Here is a tiny trained network, its code and every weight. The questions are about switching its units off for an input and a target symbol, where a switched-off unit gives its printed mean instead of its output.

import numpy as np


def w(rows, s, z=0):
    codes = np.array(rows[::2]) - 128.0
    scale = np.full(codes.shape[1], s)
    scale[-1] = z or s
    return codes * scale


def softmax(a):
    e = np.exp(a - a.max(-1, keepdims=True))
    return e / e.sum(-1, keepdims=True)


def log_softmax(a):
    a = a - a.max(-1, keepdims=True)
    return a - np.log(np.exp(a).sum(-1, keepdims=True))


def net(x, mask):
    ids = ['αβγδζηθλμξπστψω'.index(c) for c in x.split()]
    T = len(ids)
    res = E[ids] + P[:T]
    u = 0
    for l in range(3):
        r = res
        for j in range(2):
            rows = slice(2 * j, 2 * j + 2)
            q, k, v = (r @ M[l][rows].T for M in (Q, K, V))
            z = softmax(np.where(np.tri(T) > 0, q @ k.T / 2**0.5, -1e9)) @ v
            o = O[l][rows]
            res = res + np.where(mask[u + j], z, o[:, -1]) @ o[:, :-1]
        u += 2
    return log_softmax(res[-1] @ U[:, :-1].T + U[:, -1])


Q, K, V, O = {}, {}, {}, {}
E = w([
[237,227,52,187,62,49,64],'α',
[73,198,156,170,171,61,194],'β',
[148,95,46,127,143,174,164],'γ',
[63,117,145,68,14,57,110],'δ',
[212,183,96,163,61,86,198],'ζ',
[186,76,144,60,64,198,48],'η',
[208,83,210,206,134,78,103],'θ',
[172,144,41,192,119,126,1],'λ',
[128,160,40,179,134,137,152],'μ',
[60,140,46,122,153,132,117],'ξ',
[183,19,83,36,206,33,154],'π',
[181,31,119,67,19,195,103],'σ',
[87,51,125,181,231,177,50],'τ',
[63,51,127,192,189,113,194],'ψ',
[28,180,129,62,20,15,72],'ω',
],0.0075)
P = w([
[153,185,43,60,183,231,219],'0',
[133,3,206,180,16,175,229],'1',
[24,31,84,213,83,30,6],'2',
[161,173,182,131,132,176,172],'3',
[77,41,144,143,41,172,223],'4',
[56,48,86,183,118,40,25],'5',
[152,195,165,104,139,171,175],'6',
[62,60,119,145,44,179,217],'7',
[72,71,85,175,154,64,36],'8',
[146,234,161,85,179,167,143],'9',
[73,74,99,136,64,165,244],'10',
[70,90,89,173,160,47,16],'11',
[142,234,152,86,180,157,154],'12',
],0.0042)
Q[0] = w([
[196,55,26,145,141,47,45],'0.h0',
[145,159,231,58,155,242,222],'0.h0',
[117,253,187,3,109,187,191],'0.h1',
[178,125,84,106,117,136,26],'0.h1',
],0.0044)
K[0] = w([
[207,136,233,224,196,216,161],'0.h0',
[19,112,75,61,59,3,30],'0.h0',
[38,76,128,194,17,36,12],'0.h1',
[175,139,89,13,197,160,19],'0.h1',
],0.0047)
V[0] = w([
[224,121,176,219,76,151,31],'0.h0',
[62,198,27,3,87,137,63],'0.h0',
[133,215,33,232,148,90,123],'0.h1',
[182,150,164,184,69,92,230],'0.h1',
],0.0044)
O[0] = w([
[186,114,113,207,65,107,41,190],'0.h0',
[62,243,170,13,80,237,139,5],'0.h0',
[109,254,87,178,114,95,151,103],'0.h1',
[125,147,210,176,83,61,226,156],'0.h1',
],0.0051,0.0017)
Q[1] = w([
[158,219,242,117,54,237,160],'1.h0',
[33,45,98,128,181,11,46],'1.h0',
[173,231,2,177,69,160,222],'1.h1',
[150,92,227,95,88,124,226],'1.h1',
],0.0048)
K[1] = w([
[158,126,199,216,56,125,56],'1.h0',
[91,152,86,54,186,61,192],'1.h0',
[92,254,33,100,120,157,211],'1.h1',
[29,152,215,166,31,37,173],'1.h1',
],0.006)
V[1] = w([
[161,215,113,12,250,217,222],'1.h0',
[191,152,177,117,70,199,26],'1.h0',
[189,231,59,137,151,219,225],'1.h1',
[119,162,253,172,61,60,201],'1.h1',
],0.0046)
O[1] = w([
[113,199,96,19,200,128,235,35],'1.h0',
[140,167,157,92,2,202,129,70],'1.h0',
[195,220,54,206,104,220,197,6],'1.h1',
[144,137,206,152,94,34,245,145],'1.h1',
],0.005,0.0024)
Q[2] = w([
[95,88,60,110,121,39,39],'2.h0',
[125,115,5,138,105,23,48],'2.h0',
[68,36,41,181,204,91,3],'2.h1',
[70,154,59,179,182,106,11],'2.h1',
],0.005)
K[2] = w([
[84,243,64,46,55,210,181],'2.h0',
[91,240,78,30,51,219,141],'2.h0',
[175,182,3,37,208,186,251],'2.h1',
[190,231,46,88,225,211,216],'2.h1',
],0.0051)
V[2] = w([
[104,1,187,239,237,137,86],'2.h0',
[233,117,36,155,62,225,30],'2.h0',
[55,203,11,214,187,223,166],'2.h1',
[45,215,197,239,24,118,177],'2.h1',
],0.0045)
O[2] = w([
[125,4,160,235,214,178,196,117],'2.h0',
[234,119,68,137,87,205,49,171],'2.h0',
[64,120,3,219,168,214,187,207],'2.h1',
[43,206,177,237,40,111,189,1],'2.h1',
],0.0047,0.0023)
U = w([
[254,212,70,195,58,52,163,80],'α',
[41,148,164,187,180,95,231,131],'β',
[166,114,70,155,101,185,230,210],'γ',
[36,97,167,67,21,74,152,90],'δ',
[152,199,147,174,107,84,234,170],'ζ',
[214,106,183,46,63,225,51,102],'η',
[216,104,250,241,169,43,68,197],'θ',
[219,171,42,212,86,134,55,5],'λ',
[101,166,54,219,118,157,189,190],'μ',
[92,118,72,127,121,173,191,177],'ξ',
[226,83,111,8,210,20,170,120],'π',
[188,55,169,49,12,208,121,68],'σ',
[103,73,88,215,211,218,32,8],'τ',
[32,42,136,194,188,177,191,91],'ψ',
[51,233,167,53,103,23,53,138],'ω',
],0.0049,0.0029)

Each question gives the input, a string of symbols that net reads in full, and the target symbol t.
The units are the heads (2 rows each of Q, K, V and O). Each row of codes is followed by its name. A weight is (code - 128) times the scale printed after its matrix; where a second scale follows, it is the last column's (O and U).
mask holds one flag per head, layer by layer. A switched-off head (its flag False) gives its mean, the last column of its rows in O, instead of its output. The means were averaged over made-up inputs and are rounded, as every weight is.
A unit's drop is (log p(t) with every unit on - log p(t) with that unit switched off) / (log p(t) with every unit on - log p(t) with every unit switched off).
The circuit of an input: a set's keep is (log p(t) with only the set's units on - log p(t) with every unit switched off) / (log p(t) with every unit on - log p(t) with every unit switched off). Starting from all 6 units, units are removed one at a time, each time the one whose removal leaves the highest keep (on an exact tie, the one counted first), for as long as the keep stays at least 0.8.
units of the circuit, in order: the units of the circuit, biggest drop first
most important unit: the unit with the biggest drop
which heads matter: for each layer, one digit per head in row order, 1 if its drop is at least 0.15 and else 0, layers parted by /
drop when u is switched off: that unit's drop, to one decimal
input λ β ξ θ π λ θ λ μ, target λ: most important unit : 2.h0
input ω λ μ ψ β λ, target ω: units of the circuit, in order : 2.h0, 0.h0, 1.h0
input π θ π ζ θ τ θ θ λ, target π: which heads matter : 10 / 10 / 01
input π ψ τ ψ δ α, target π: which heads matter : 10 / 10 / 01
input π π α θ β π π γ α, target π: units of the circuit, in order : 2.h1, 1.h0, 0.h0
input θ π δ, target θ: which heads matter : 10 / 10 / 11
input τ π θ, target τ: units of the circuit, in order : 2.h1, 1.h1, 0.h1, 2.h0
input λ α θ θ θ γ, target λ: units of the circuit, in order : 2.h0, 0.h0, 1.h1, 0.h1
input θ τ μ η θ π, target θ: which heads matter : 10 / 10 / 01
input τ θ λ, target τ: which heads matter : 01 / 01 / 01
input α μ ζ, target α: units of the circuit, in order : 2.h0, 1.h1, 0.h1
input θ π π, target θ: units of the circuit, in order : 0.h0, 1.h0, 2.h1, 2.h0
input α μ θ π θ ζ, target α: which heads matter : 11 / 01 / 10
input τ ω μ ψ η η θ η ξ, target τ: units of the circuit, in order : 1.h1, 2.h1, 0.h1, 2.h0
input μ τ γ α τ ω μ θ ξ ζ θ μ, target μ: most important unit : 2.h1
input π π η, target π: units of the circuit, in order : 1.h0, 2.h1, 0.h0
input ω ω η, target ω: drop when 2.h0 is switched off : 0.8
input ω θ ξ, target ω: drop when 2.h0 is switched off : 1.2
input π θ η, target π: drop when 0.h1 is switched off : 0.1
